Below is a small trained network, with its code and all its weights. Each question gives an input and a class and asks what happens when units are switched off, that is, made to give their printed mean instead of their output.

import numpy as np


def w(rows, s, z=0):
    codes = np.array(rows[::2]) - 128.0
    scale = np.full(codes.shape[1], s)
    scale[-1] = z or s
    return codes * scale


def norm(h):
    return h / np.sqrt((h * h).mean(-1, keepdims=True) + 1e-5)


def f(y):
    return np.maximum(y, 0)


def log_softmax(a):
    a = a - a.max(-1, keepdims=True)
    return a - np.log(np.exp(a).sum(-1, keepdims=True))


def net(x, mask):
    res = np.array(x, float).reshape(1, 4) / 4 @ E
    u = 0
    for l in range(3):
        y = f(norm(res) @ A[l][:, :-1].T + A[l][:, -1])
        res = res + np.where(mask[u : u + 7], y, B[l][:, -1]) @ B[l][:, :-1]
        u += 7
    return log_softmax(norm(res)[-1] @ U[:, :-1].T + U[:, -1])


A, B = {}, {}
E = w([
[152,57,79,188,87,32,196,67,137],'x0',
[254,145,151,164,130,208,63,148,123],'x1',
[113,62,54,65,127,173,134,199,131],'x2',
[136,118,96,145,208,94,64,101,134],'x3',
],0.0092)
A[0] = w([
[92,153,116,151,163,101,106,97,135,101],'0.n1',
[102,114,110,175,141,62,97,35,133,2],'0.n2',
[199,128,170,161,90,134,133,50,135,77],'0.n3',
[97,140,104,158,106,152,124,121,138,79],'0.n4',
[184,91,165,104,78,178,160,183,141,72],'0.n5',
[91,137,166,167,137,76,151,61,110,22],'0.n6',
[118,255,210,76,76,155,167,129,97,64],'0.n7',
],0.0061)
B[0] = w([
[130,158,171,152,177,155,171,120,133,193],'0.n1',
[148,110,174,14,184,148,129,81,115,210],'0.n2',
[185,114,68,151,108,103,166,121,126,226],'0.n3',
[160,142,99,107,77,134,99,116,123,128],'0.n4',
[103,194,148,71,172,99,93,85,137,221],'0.n5',
[187,134,103,42,150,74,149,103,127,195],'0.n6',
[89,133,152,255,82,151,137,164,155,252],'0.n7',
],0.0077,0.003)
A[1] = w([
[150,155,129,88,73,254,99,236,126,80],'1.n1',
[100,184,134,84,154,137,79,155,99,1],'1.n2',
[132,101,150,101,108,91,140,163,109,52],'1.n3',
[111,46,22,21,162,196,106,232,124,107],'1.n4',
[22,122,97,55,87,80,209,143,137,118],'1.n5',
[136,99,136,122,65,148,137,136,121,123],'1.n6',
[21,78,129,63,75,112,213,123,126,124],'1.n7',
],0.0082,0.0039)
B[1] = w([
[118,129,175,34,185,80,169,60,125,242],'1.n1',
[110,129,137,121,136,128,140,159,127,159],'1.n2',
[157,133,132,131,142,124,137,134,142,136],'1.n3',
[245,112,90,171,107,70,198,113,106,254],'1.n4',
[119,68,117,227,74,138,101,196,137,233],'1.n5',
[148,138,145,122,177,127,95,146,132,156],'1.n6',
[143,77,135,217,78,129,82,174,136,229],'1.n7',
],0.011,0.0083)
A[2] = w([
[100,95,154,98,173,168,194,167,109,79],'2.n1',
[157,125,156,79,158,93,110,56,116,73],'2.n2',
[54,170,164,110,195,164,61,212,127,93],'2.n3',
[23,115,98,158,128,53,148,37,152,56],'2.n4',
[36,87,224,59,105,91,224,148,114,197],'2.n5',
[2,143,190,99,157,220,34,188,160,110],'2.n6',
[164,47,13,231,115,144,91,201,105,254],'2.n7',
],0.007,0.0028)
B[2] = w([
[113,116,67,170,146,127,70,143,86,141],'2.n1',
[76,23,152,59,158,58,168,153,134,175],'2.n2',
[82,156,21,66,116,163,93,141,68,148],'2.n3',
[234,136,190,120,170,90,120,130,86,155],'2.n4',
[78,65,67,161,106,136,26,200,184,172],'2.n5',
[22,154,2,59,127,191,112,117,131,154],'2.n6',
[118,165,197,189,87,215,51,202,168,249],'2.n7',
],0.0076,0.011)
U = w([
[154,103,138,245,52,121,125,183,129,251],'0',
[186,122,153,59,183,72,170,98,110,96],'1',
[16,169,121,70,136,195,90,157,119,3],'2',
],0.013,0.0025)

Each question gives the input, the list of numbers given to net, and the class t.
The units are the neurons (one row each of A and B). Each row of codes is followed by its name. A weight is (code - 128) times the scale printed after its matrix; where a second scale follows, it is the last column's (A, B and U).
mask holds one flag per neuron, layer by layer. A switched-off neuron (its flag False) gives its mean, the last column of its row in B, instead of its output. The means were averaged over made-up inputs and are rounded, as every weight is.
A unit's drop is (log p(t) with every unit on - log p(t) with that unit switched off) / (log p(t) with every unit on - log p(t) with every unit switched off).
The circuit of an input: a set's keep is (log p(t) with only the set's units on - log p(t) with every unit switched off) / (log p(t) with every unit on - log p(t) with every unit switched off). Starting from the 12 units with the biggest drops (on a tie, the unit counted first), units are removed one at a time, each time the one whose removal leaves the highest keep (on an exact tie, the one counted first), for as long as the keep stays at least 0.8.
circuit, biggest first: the units of the circuit, biggest drop first
k most important neurons: the k neurons with the biggest drops, biggest first
k most important neurons of layer l: the k neurons of layer l with the biggest drops, biggest first
drop when u is switched off: that unit's drop, to one decimal
input [8,2,-4,5], class 1: circuit, biggest first : (1.n5; 1.n7)
input [-8,7,-7,-2], class 2: circuit, biggest first : (1.n4; 2.n6)
input [0,-1,0,8], class 1: circuit, biggest first : (1.n5)
input [8,3,-4,7], class 1: 3 most important neurons : (1.n5; 1.n7; 0.n2)
input [2,3,-7,5], class 1: 2 most important neurons : (1.n5; 1.n7)
input [-5,3,-8,-2], class 2: 4 most important neurons : (1.n4; 1.n7; 1.n5; 2.n6)
input [-6,-5,-5,-1], class 2: 2 most important neurons : (1.n4; 2.n6)
input [-3,7,-1,4], class 1: 2 most important neurons of layer 1 : (1.n1; 1.n5)
input [-8,3,7,-3], class 1: 2 most important neurons : (1.n4; 1.n1)
input [-3,7,-3,-7], class 1: 4 most important neurons : (1.n1; 2.n7; 1.n5; 0.n3)
input [-2,4,1,-4], class 2: 2 most important neurons : (1.n4; 2.n5)
input [-7,-7,1,6], class 0: 2 most important neurons : (1.n4; 0.n5)
input [-6,1,-1,6], class 2: 2 most important neurons of layer 1 : (1.n4; 1.n2)
input [-7,4,1,1], class 1: circuit, biggest first : (1.n1)
input [-5,-3,-6,8], class 2: 2 most important neurons of layer 1 : (1.n4; 1.n1)
input [7,-3,-7,3], class 1: drop when 0.n2 is switched off : 0.1
input [-6,3,-8,-8], class 2: drop when 1.n4 is switched off : 0.8
input [-5,-6,-4,6], class 2: drop when 1.n4 is switched off : 1.9
